Below is a small trained network, with its code and all its weights. Each question gives an input and a class and asks what happens when units are switched off, that is, made to give their printed mean instead of their output.

import numpy as np


def w(rows, s, z=0):
    codes = np.array(rows[::2]) - 128.0
    scale = np.full(codes.shape[1], s)
    scale[-1] = z or s
    return codes * scale


def f(y):
    return y / 2 * (1 + np.tanh(0.7978845608 * (y + 0.044715 * y**3)))


def log_softmax(a):
    a = a - a.max(-1, keepdims=True)
    return a - np.log(np.exp(a).sum(-1, keepdims=True))


def net(x, mask):
    res = np.array(x, float).reshape(1, 8) / 4 @ E
    y = f(res @ A[0][:, :-1].T + A[0][:, -1])
    res = res + np.where(mask, y, B[0][:, -1]) @ B[0][:, :-1]
    return log_softmax(res[-1] @ U[:, :-1].T + U[:, -1])


A, B = {}, {}
E = w([
[151,82,127,84],'x0',
[98,144,254,58],'x1',
[141,101,128,102],'x2',
[62,199,70,31],'x3',
[101,184,129,181],'x4',
[251,221,129,95],'x5',
[117,152,129,150],'x6',
[126,133,128,133],'x7',
],0.0084)
A[0] = w([
[121,117,78,89,105],'neuron 0',
[107,139,191,99,132],'neuron 1',
[159,100,22,167,162],'neuron 2',
[112,77,164,198,75],'neuron 3',
[156,116,166,169,110],'neuron 4',
[70,180,59,48,104],'neuron 5',
[193,62,195,213,85],'neuron 6',
[103,113,201,91,144],'neuron 7',
[12,34,65,144,135],'neuron 8',
[132,163,126,134,92],'neuron 9',
[109,130,195,99,157],'neuron 10',
[145,82,171,48,251],'neuron 11',
[147,173,159,192,133],'neuron 12',
[227,118,186,186,78],'neuron 13',
[188,172,117,113,92],'neuron 14',
[120,164,218,97,164],'neuron 15',
[82,169,81,54,102],'neuron 16',
[103,180,180,108,143],'neuron 17',
[223,177,132,107,144],'neuron 18',
[136,158,213,90,155],'neuron 19',
[200,178,134,106,91],'neuron 20',
[105,144,74,88,167],'neuron 21',
[102,145,232,101,166],'neuron 22',
[44,123,104,113,74],'neuron 23',
[166,78,43,85,232],'neuron 24',
[149,118,59,153,117],'neuron 25',
[138,104,179,189,114],'neuron 26',
[69,86,131,142,92],'neuron 27',
[129,162,118,166,174],'neuron 28',
[183,209,116,89,89],'neuron 29',
[30,60,172,138,134],'neuron 30',
[123,120,18,145,128],'neuron 31',
[93,189,97,81,119],'neuron 32',
[98,160,90,89,96],'neuron 33',
[177,113,9,162,158],'neuron 34',
[99,195,93,54,105],'neuron 35',
],0.012,0.0028)
B[0] = w([
[105,108,126,145,154],'neuron 0',
[200,122,244,212,180],'neuron 1',
[204,198,192,180,225],'neuron 2',
[91,92,66,86,191],'neuron 3',
[159,33,72,112,158],'neuron 4',
[156,1,105,113,236],'neuron 5',
[108,38,57,120,225],'neuron 6',
[167,145,156,145,195],'neuron 7',
[56,193,161,65,254],'neuron 8',
[112,126,109,108,140],'neuron 9',
[204,164,162,162,185],'neuron 10',
[113,142,160,157,219],'neuron 11',
[109,109,113,118,175],'neuron 12',
[91,48,47,104,198],'neuron 13',
[28,134,139,38,181],'neuron 14',
[184,148,158,175,206],'neuron 15',
[181,56,70,143,215],'neuron 16',
[141,121,138,149,183],'neuron 17',
[21,198,135,17,214],'neuron 18',
[165,166,179,169,203],'neuron 19',
[58,212,111,54,193],'neuron 20',
[148,91,124,171,182],'neuron 21',
[204,155,195,226,215],'neuron 22',
[93,121,76,58,176],'neuron 23',
[105,146,159,169,200],'neuron 24',
[218,176,165,196,180],'neuron 25',
[122,87,109,115,178],'neuron 26',
[33,169,148,94,176],'neuron 27',
[132,103,128,131,165],'neuron 28',
[66,148,103,66,215],'neuron 29',
[81,198,143,68,229],'neuron 30',
[158,148,188,209,210],'neuron 31',
[155,82,102,106,204],'neuron 32',
[155,57,104,149,175],'neuron 33',
[210,211,135,191,236],'neuron 34',
[163,58,83,104,224],'neuron 35',
],0.0074,0.0093)
U = w([
[200,202,170,241,184],'0',
[54,205,121,64,194],'1',
[153,4,68,148,6],'2',
],0.014,0.002)

Each question gives the input, the list of numbers given to net, and the class t.
The units are the neurons (one row each of A and B). Each row of codes is followed by its name. A weight is (code - 128) times the scale printed after its matrix; where a second scale follows, it is the last column's (A, B and U).
mask holds one flag per neuron, in row order. A switched-off neuron (its flag False) gives its mean, the last column of its row in B, instead of its output. The means were averaged over made-up inputs and are rounded, as every weight is.
A unit's drop is (log p(t) with every unit on - log p(t) with that unit switched off) / (log p(t) with every unit on - log p(t) with every unit switched off).
The circuit of an input: a set's keep is (log p(t) with only the set's units on - log p(t) with every unit switched off) / (log p(t) with every unit on - log p(t) with every unit switched off). Starting from the 12 units with the biggest drops (on a tie, the unit counted first), units are removed one at a time, each time the one whose removal leaves the highest keep (on an exact tie, the one counted first), for as long as the keep stays at least 0.8.
circuit, biggest first: the units of the circuit, biggest drop first
top k neurons: the k neurons with the biggest drops, biggest first
drop of u: that unit's drop, to one decimal
input [-5,-6,2,-3,-4,8,2,-2], class 1: circuit, biggest first => [neuron 18]
input [-3,0,5,-2,-8,-2,-8,2], class 1: circuit, biggest first => [neuron 5; neuron 16]
input [-3,6,2,3,-8,6,3,6], class 0: top 4 neurons => [neuron 22; neuron 15; neuron 1; neuron 19]
input [-3,-7,-5,-8,3,6,-1,-6], class 2: top 2 neurons => [neuron 13; neuron 6]
input [8,-3,-5,-1,-5,-4,-5,0], class 1: top 2 neurons => [neuron 8; neuron 22]
input [-3,5,1,0,6,6,-8,-3], class 1: top 4 neurons => [neuron 18; neuron 20; neuron 29; neuron 14]
input [1,-1,0,-8,4,8,3,7], class 1: top 2 neurons => [neuron 18; neuron 20]
input [-6,6,5,0,3,-6,1,7], class 0: top 2 neurons => [neuron 22; neuron 1]
input [-5,8,-7,-4,-4,-8,-5,-8], class 0: top 3 neurons => [neuron 22; neuron 1; neuron 10]
input [6,-8,-8,-3,6,-8,5,2], class 0: top 4 neurons => [neuron 2; neuron 31; neuron 34; neuron 25]
input [2,1,8,5,4,4,-5,7], class 2: top 2 neurons => [neuron 5; neuron 8]
input [3,3,3,2,-7,3,8,-8], class 0: top 2 neurons => [neuron 8; neuron 30]
input [3,4,-6,-5,-2,3,5,-2], class 2: drop of neuron 13 => 0.7
input [8,4,-5,6,1,5,3,-7], class 2: drop of neuron 14 => 0.0
input [-1,-6,1,-6,-8,-8,-3,5], class 1: circuit, biggest first => [neuron 8]
input [5,-4,-4,1,-8,5,-2,-3], class 1: drop of neuron 14 => 0.2
